In the rows, 128 means zero.
Each row of numbers belongs to one of the nodes below and depends on some of the facts about them. Some rows are named. Which node is each other row?

Some rows with their names:
bisas: [169 153 147 123 165 169 234  83  97 202  28 173 196  87 105 151 164 142
 136 163 152 158 166 137 114 102 130  64]
drigon: [188 147 147 132 137 115 181 102 123 175 101 162 128  95 112 181 122 130
 144 143 114 134 175 139  98  95 106 123]
zitres: [147 147 169 132 155 157 194 104 131 177  45 184 149 102 127 182 186 150
  79 156 144 130 172 125 101 111 124  70]
rulir: [188 147 127 129 138 109 173 104 138 160 130 164 110  96 122 171  94 120
 143 135 125 124 173 150  98 102 115 147]
tiras: [176 145 164 134 168 177 189  96 163 181  90 173 123 120 133 149 110 145
 114 147 126 148 193 157 108 129 120 129]
grifli: [206 163 153 120 169 112 185 119 179 155 138 184  94 102 146 147  65 125
 126 132 138 116 165 167 128 126 130 157]
libotus: [183 154 146 126 151 103 171 118 174 160 115 186 108 107 140 163  96 119
  98 140 139 136 179 138 135 119 169 129]
ligu: [198 140 150 128 144 116 175  95 113 168 107 164 132  94 106 172 132 146
 157 141 112 133 179 133  99 101 105 115]
vagreples: [192 152 177 131 162 123 188 115 138 178  97 181 128 104 119 151 118 155
 128 141 120 155 190 130 121 104 132 108]
skogam: [175 152 153 137 168 119 176 108 179 163 105 185 128 104 145 171 122 132
 104 146 132 148 183 141 116 124 158  87]
gakul: [188 160 161 125 158 136 190 115 163 169  95 186 118 105 127 163 108 142
 102 144 139 131 177 139 102 102 115 128]
trozo: [195 151 174 129 161 131 186 108 140 177  98 180 130 105 115 153 121 152
 130 140 117 152 192 132 117 108 132 112]
lopi: [170 139 147 145 130  94 161 117 131 162 104 164 132  87 126 187 129 119
 130 150 124 134 177 150 129 103 136 110]
klorostin: [177 147 134 136 142 128 181 102 133 164 108 167 126  93 118 179 122 133
 134 143 130 127 175 140  81  93  96 120]
lamir: [193 150 123 133 147 110 189  92 154 159 127 161 120  85 121 166 103 133
 161 139 122 120 182 157 103 114 104 122]
dira: [196 161 144 131 161 118 198 104 177 168 115 177 117  96 129 150  92 140
 133 140 130 135 188 153 120 120 127 121]
mugir: [191 144 168 119 158 105 171 103 148 165  92 184 134 101 122 168 136 144
 113 144 123 142 186 128 129 123 167 105]
pledrer: [180 142 139 134 143 116 186  96 120 160 113 165 123  84 111 164 136 155
 152 137 120 119 187 142  98 105 100 109]
tife: [183 157 158 129 156 146 192 111 154 170  92 182 123 104 126 164 112 141
 107 147 137 137 180 141  94 101 114 125]
zoguplis: [187 134 145 128 142 100 160  93 122 159 106 168 138  90 112 184 145 136
 141 144 118 132 179 133 116 112 137 103]
drivis: [192 141 141 120 148  96 168  82 145 164  99 165 137  94 120 196 142 124
 144 145 110 127 172 138 108 124 143  96]

How the nodes are related:
befu ξ: lilun, vaplen
bisas ξ: grelal, budrir
brafibruk ξ: pidri, fudis, brukases, platros
bregi ξ: lilun
brukases ξ: tuvasku, trebru, pufi, vuzo, zemas
bruska ξ: bruskol
bruskol ξ: kobru, distim, sasel
budrir ξ: sasel
dira ξ: tipla
distim ξ: trebru
dranuzir ξ: klezem, trebru, sasel
drisor ξ: lilun, pago
dutas ξ: kobru, sasel
flibro ξ: guzuk, miplen
foflu ξ: tipla, tiras
fudis ξ: tuvasku
gakul ξ: tuvasku
gezo ξ: skufi
grifli ξ: tuvasku, tiras, maklibri, lilun, vuzo
gronu ξ: vuzo, sasel
guzuk ξ: vuzo
kabrostik ξ: klezem, pliterer
kenon ξ: tipla
klezem ξ: lilun, sasel
klora ξ: skogam, maklibri, guzuk, vuzo, zemas
kobru ξ: sasel
libotus ξ: maklibri
lilun ξ: tuvasku, sasel
logrin ξ: plidrek, vuzo
maklibri ξ: tuvasku
miplen ξ: pago, libotus
mugir ξ: brukases
nodre ξ: vula
nolo ξ: dutas
pazigron ξ: pufi, nodre
plameklir ξ: dunos, toklus
plidrek ξ: lilun
plidri ξ: kigru, trebru
plistus ξ: sasel
pliterer ξ: kenon, skufi, vuzo
pufi ξ: lilun
rudron ξ: tuvasku, pufi, lilun
skitan ξ: vula
skogam ξ: distim
stigur ξ: sasel
stiror ξ: gino, drisor
stogror ξ: deme
tife ξ: rustel, drigon, vaplen
tiplak ξ: distim
tiple ξ: rustel, gronu, dunos
tiras ξ: kobru, vuzo, sasel
toklus ξ: deme, sasel
trebru ξ: tuvasku, kobru
treflar ξ: kobru, trebru, gronu
trozo ξ: gronu, distim, dunos
tuvasku ξ: sasel
vagreples ξ: vuzo
vaplen ξ: sasel
vula ξ: kobru, sasel
vuzo ξ: tuvasku
zemas ξ: lilun
zitres ξ: klezem
zunak ξ: grelal, soskos, rudron
ζ 117 <- banol, brato, brukases, bruskol, dira, distim, dranuzir, dutas, gistel, gronu, klezem, klodrin, klopoku, klubo, lamir, lezun, lilun, logrin, meruk, plaklevok, platros, pledrer, rudron, skidranas, skufi, stogror, tiplak, tiple, trebolal, trofli, vuriplel, zadrak, zikli
ζ 12 <- batol, bikel, brafibruk, brase, brumim, deme, dipli, drekluples, flaga, fluser, ginok, grelal, grobas, guzuk, kabrostik, klora, kobru, libotus, liro, matem, meklan, nolo, pabur, pazigron, rigugan, rofis, rulir, skedril, sterir, stine, stiror, tiras, toklus, zemas, zunak
ζ 72 <- befu, bragra, brugon, bruska, dibra, drisor, druva, flafen, flodra, fodrim, foflu, fudis, gezo, grifli, kagron, klasos, klobas, kluskim, lipi, meston, midil, nagri, nebren, numodak, pidri, plidrek, plime, plistus, pliterer, plutem, rete, samar, sasel, stigur, susus, tebrak, treflar, truke, truzal, tuvasku, vaskavol, vastel, vuzo, zafovu
ζ 944 <- besik, bisas, bostus, budrir, bufa, dravelol, drigon, drivis, dunos, getrum, kigru, ligu, lopi, maklibri, miske, mugir, nadrel, notra, peflu, plameklir, plapodro, plibak, pufi, rustel, rutribuk, skabam, sodri, stovon, suge, trozo, vagreples, vaplen, voskir, vula, zoguplis
ζ 538 <- brakim, bralo, bregi, bufir, bugrul, drazuk, flibro, gakul, gino, kenon, klorostin, kuvo, miplen, muvemas, nobrek, nodre, numu, pago, plevadu, plidri, poren, sezes, skedi, skitan, skogam, soskos, stigo, stigrem, tife, tipla, trebru, tremir, voklo, vukis, zitres
besik Φ: banol, muvemas
brafibruk Φ: trofli, nebren, stigrem
bragra Φ: plameklir, kluskim, nebren
bregi Φ: tuvasku, lamir
brugon Φ: plibak, vastel, pliterer, foflu, muvemas, drekluples
brukases Φ: ginok, fluser, rulir, vukis, rudron, brase
budrir Φ: plapodro, lamir
bufa Φ: nebren, ligu, flaga
bufir Φ: pazigron, grifli
bugrul Φ: zikli, klopoku
deme Φ: trebru
distim Φ: grelal, kuvo, bostus
dravelol Φ: zunak, flibro
drivis Φ: plistus, nebren
druva Φ: voskir, vuriplel
flafen Φ: bralo, pufi, vuriplel
flodra Φ: klobas, kabrostik, ginok, kigru, drazuk, drisor
gino Φ: klorostin, meklan
gronu Φ: dutas, skedril, nadrel, miske
kagron Φ: logrin, nagri, pledrer, tife, stigrem
klasos Φ: dibra, dunos, toklus
lezun Φ: tuvasku, soskos, gakul, bruskol
libotus Φ: fodrim, rulir, batol, trebolal
liro Φ: kigru
lopi Φ: vagreples, klopoku, brakim, batol
maklibri Φ: befu, sezes, rofis, sodri, trozo, skedi
matem Φ: grifli, meruk, vukis, plistus, klopoku, truzal, pledrer
midil Φ: peflu, toklus, gistel
mugir Φ: grelal, plistus, plaklevok
nodre Φ: gakul
nolo Φ: dipli, rigugan, drigon
numodak Φ: zunak, truke, sterir
pabur Φ: kigru
pago Φ: grifli, plaklevok, suge
plevadu Φ: zafovu, pliterer, pidri, klopoku, susus
plidrek Φ: klorostin, befu, plibak, sasel, skabam
plidri Φ: vagreples, meruk, sterir, rigugan, stigrem
plime Φ: stovon
poren Φ: grelal, rigugan, susus
rete Φ: klora, sodri, sasel, bruska
rutribuk Φ: getrum, skufi, fudis, rofis, sasel, skedi
samar Φ: skufi, kigru, pidri, batol
skidranas Φ: rustel, klopoku, bruska
skogam Φ: sodri
stigo Φ: gistel
stine Φ: getrum, bikel
tebrak Φ: klodrin, plutem, plibak
tiple Φ: skufi, meklan
treflar Φ: logrin, brato
tremir Φ: nobrek, meston, klopoku, rofis
voklo Φ: tiras
zadrak Φ: skabam
zemas Φ: numu, bikel, skedril
zitres Φ: klodrin, truzal
zoguplis Φ: vaskavol, rulir, kluskim, klora, stigur, stovon
[banol, batol, besik, bostus, brakim, bralo, brato, bruska, bruskol, bufa, dravelol, drekluples, drigon, drivis, druva, dunos, dutas, flodra, fluser, foflu, fudis, getrum, gezo, gistel, grelal, grobas, guzuk, kenon, kigru, klasos, klobas, klodrin, klorostin, kluskim, ligu, matem, meklan, meruk, meston, miske, mugir, nagri, nebren, nolo, notra, numodak, pabur, pago, platros, pledrer, plidrek, plutem, poren, pufi, rofis, rudron, rutribuk, samar, sasel, skabam, skedi, skedril, skidranas, skitan, sodri, stine, stiror, tebrak, tife, tiras, trebolal, tremir, trofli, trozo, truke, truzal, tuvasku, vagreples, vaplen, vaskavol, vastel, voklo, voskir, vula, vuriplel, zemas, zoguplis] Π a
[befu, bikel, brugon, bufir, bugrul, dipli, distim, drazuk, fodrim, gakul, gino, kagron, klezem, klopoku, klora, klubo, kobru, lipi, liro, lopi, midil, miplen, nadrel, numu, plapodro, plibak, plidri, plistus, pliterer, rete, skogam, stovon, susus, tiplak, tiple, trebru] Π b
[bisas, ginok, gronu, nodre, pazigron, skufi] Π g
[brafibruk, bregi, dranuzir, flafen, kuvo, lezun, logrin, nobrek, plaklevok, rustel, soskos, stigrem, stigur, suge, toklus, treflar, zitres] Π d
[bragra, brase, budrir, deme, flaga, flibro, grifli, lilun, rigugan, stigo, zunak] Π e
[brukases, brumim, dira, kabrostik, lamir, maklibri, muvemas, peflu, pidri, plevadu, sterir, stogror, tipla, vukis, vuzo, zadrak, zikli] Π c
[dibra, drisor, libotus, plameklir, plime, rulir, sezes, zafovu] Π f

Rows to name:
No name comes twice in this set of rows, the named rows included.
[156 140 170 117 163 144 194  91 111 179  52 185 148 106 122 172 198 160
  98 140 134 128 169 110 102 125 149  60]	brafibruk
[139 134 138 121 158 189 217  73 114 184  22 180 193  87 110 139 179 164
  99 163 165 158 201 134 122 126 175  69]	gronu
[165 125 138 136 149 195 174  82 130 167  98 153 126 110 131 164 120 144
 133 150 130 119 183 180  92 131  82 148]	sasel
[139 135 139 139 153 143 193  86  98 178  70 164 143  96 130 185 203 136
 123 142 139 114 152 131  91 119 108  50]	flafen
[197 146 177 117 155 172 183 100 152 155  82 176 120  97 118 147 118 178
 105 154 144  97 189 169 128 126  72 161]	klezem
[208 148 136 132 148 108 176  94 144 168 123 161 129  93 118 173  99 123
 165 145 113 137 173 154 109 108 105 127]	peflu
[150 141 134 119 165 169 211  83 100 178  33 188 196  81 111 154 180 149
 105 163 171 156 174 121 107 108 173  54]	nodre
[189 141 117 125 135  87 150 104 166 145 144 168 105  96 133 180  81 106
 130 137 126 124 177 152 117 117 157 155]	deme
[205 159 145 120 152 110 175 117 175 158 133 180  96 106 132 155  61 122
 120 134 131 131 182 151 118 112 135 171]	zunak
[174 135 169 120 163 196 182  97 140 167  86 178 122 113 130 140 117 163
 101 146 145 122 188 161 110 131 107 158]	tuvasku
[164 153 177 118 154 150 197 106 129 169  36 188 150  93 124 184 191 154
  72 163 164  95 147 133 114 109  90  83]	bregi
[178 160 156 132 150 124 203 111 165 175  98 180 110 105 123 154 112 146
 111 135 123 134 196 136 109 109 128 121]	tiplak
[151 155 137 118 156 170 237  92  88 197  27 181 184  85 109 147 165 137
 118 156 171 144 157 131 104  94 134  82]	pazigron
[175 146 161 135 161 176 196  91 177 177  89 169 121 115 129 149 109 157
 114 149 125 142 210 161 110 131 115 123]	bruskol
[190 148 125 141 146 108 189 100 147 158 127 160 121  81 124 165 101 130
 161 139 123 125 183 165 108 110  98 121]	zikli

Now the same nodes, written a new way:
Named rows:
klopoku: [112 120  99 122  94 125 125 127 148 125 134 132 144 164 153 144 119 131
 114 122 142 128 129 143 128 159 171]
kluskim: [145 124 138 134 139 114 133 109 124 113 139 119 137 138 121 176 153 117
 131 107 142 112 122 144 117 136 139]
rulir: [116 121 124 134 143 124 138 135 145 143 134 130 149 142 122 144 139 127
 139 134 141 139 109 134 123 132 131]
plameklir: [114 130 121 122 138 116 128 127 104 151 127 151 143 134 103 128 170 145
 158 109 106 151 113 121 132 138 135]
drekluples: [126 133 124 129 133 124 135 128 144 155 140 140 139 136 110 151 169 136
 147 115 120 131 101 123 123 159 149]
flodra: [132 109 115 124 135 125 116 126 147 156 139 124 122 118 133 139 121 113
 148 117 128 116 119 118 119 145 127]
pabur: [149 125 149 128 127 125 121 116 127 123 152 134 128 127 109 177 152 112
 128 113 130 121 129 129 129 143 130]
voklo: [118 106 133 128 145 144 122 143 149 119 126 120 124 114 140 123 104  98
 107 125 141 138 139 122 128 116  92]
besik: [120 117 134 126 130 141 113 135 147 155 149 138 123 123 120 133 133 114
 129 114 129 151 119 109 144 138 113]
poren: [116 106 113 124 139 129 114 134 135 142 142 126 131 126 132 139 138 109
 138 122 124 140 115 103 121 131 123]
drigon: [ 69  95  86 131 142 161 146 179 187 146 119 109 135 159 154  61  64 125
 125 164 148 174 137 110 132 109  61]
lopi: [109 125 105 117  99 155  99 137 148 116 152 130 119 139 147 134  71 112
 110 144 131 130 158  98 164 131 108]
bruskol: [151 119 170 140 144 126 116 135 102  96 106 157 143 103 134 133 149 147
 142 100  98 122 157 153 114 143 150]
vuzo: [126 147 120  97 147  87 146 103 115 128  93 100 135  82 148 100  94 143
 129 156 108 114 141 160 139  70  57]
pliterer: [ 74 124  54 100 107 147 146 136 166 150  89  92 147 158 195  54  39 164
 112 162 127 123 166 151 135 118  85]
klubo: [137 142 121 117  96 151 123 130 140  82 136 127 109 148 139 146 111 118
  91 120 130 108 173 125 112 136 139]
bugrul: [108 120 100 125 101 138 107 125 127 136 148 127 114 141 145 128 122 117
 110 128 130 118 137 103 139 158 157]
gezo: [156 141 141 105 128 149 145 118 115  96 123 111 109 142 105 159 174 145
 114  97 111  88 171 128 100 120 100]
grobas: [130 117 121 127 129 122 135 137 151 147 139 135 129 125 122 128 137 119
 135 117 128 147 124 121 119 147 126]
dravelol: [121 111 125 129 134 123 120 138 138 144 144 144 122 127 115 136 130 116
 137 123 123 159 122 105 133 142 117]
pazigron: [146 105 168 134 227  91 158 137 103 180 108 118 161  92  87 143 218 137
 193 108 119 168  49 134  93  87  60]

Name these rows:
No name comes twice in this set of rows, the named rows included.
[137  98 178 154 230 102 180 144 124 194 136 120 152  96  74 156 224 124
 189 118 139 158  49 133  86  91  80]	ginok

Now the same nodes, written a new way:
Some nodes and their rows:
rofis: [141 136 130 139  83 121 138 104 108 106 163 181 143 166 150]
zitres: [137 115 175  75 102 106 197 105 178 138 128  88 119 197 176]
nadrel: [129 113 148 122 100 118 143 118 147  92 137 153 126 153 179]
fluser: [131 135 132 143  77 107 120 105 126  99 169 178 136 173 142]
voklo: [114 150 133 143  95 120 136 100 130  87 150 185 134 180 151]
truke: [118 134 131 141  90 108 123  98 119  90 163 181 136 179 170]
klopoku: [147 116 135  94  93 104 141 124 134 111 152 153 130 149 175]
matem: [112 152 140 133  89 103 136  85 125 108 173 196 130 166 141]
plibak: [137 117 149 116 103 112 154 123 129 101 142 149 133 150 183]
drigon: [115 136 135 136  94 108 120  99 116  87 160 185 136 182 168]
dravelol: [108 146 139 140  92 111 130  90 127  92 156 183 133 176 166]
logrin: [163  94 165  65  98 109 169 104 180 139 147  99 123 193 187]
nobrek: [142 115 159  96 101 111 192 134 176 136 142  59 129 182 187]
rudron: [133 110 117 119  73  99 126  69 125 101 130 202 140 190 143]
suge: [135 101 164  94 101 105 173 125 179 132 158  60 123 184 195]
lamir: [144 101 146  98 100 122 145 124 157  86 146 175 121 128 171]
drivis: [106 148 139 142  92  98 129  88 122  93 161 183 133 176 163]
kluskim: [128 136 133 146  80 102 116 101 119  90 157 175 139 175 165]
grelal: [129 132 131 130  92 111 120 103 112 101 180 186 141 176 153]
sterir: [138 102 152  96 111 106 147 132 147  90 161 165 124 128 159]
rete: [125 126 159 126  94 105 166 107 144 106 135 157 124 139 174]

Which node is each row?
No name comes twice in this set of rows, the named rows included.
[153 123 168  85  99 107 148  92 152 112 138 205 118 165 167]	distim
[116 124 175  86  73 130 156  75 141  86 138 112 120 186 170]	budrir
[158  96 178  93 106 102 159 104 145  82 119 198 121 152 169]	vuzo
[143 104 150  77  98 109 170 124 183 141 164  76 124 177 198]	plaklevok
[116 114 127 131  84 121 154  53 123 102 134 205 138 181 131]	zemas
[145 121 163 118  94  99 140  88 134 100 122 225 121 149 131]	libotus
[114 101 122 130  89 112 140  65 117  86 126 193 140 195 149]	pufi
[136 120 152 119  90 110 150 118 153 109 146 157 121 142 148]	liro
[118 122 158 125 105 116 149 107 154  96 142 163 120 151 175]	midil
[142 109 149 120  98 125 151 123 143 105 154 156 127 144 162]	bikel

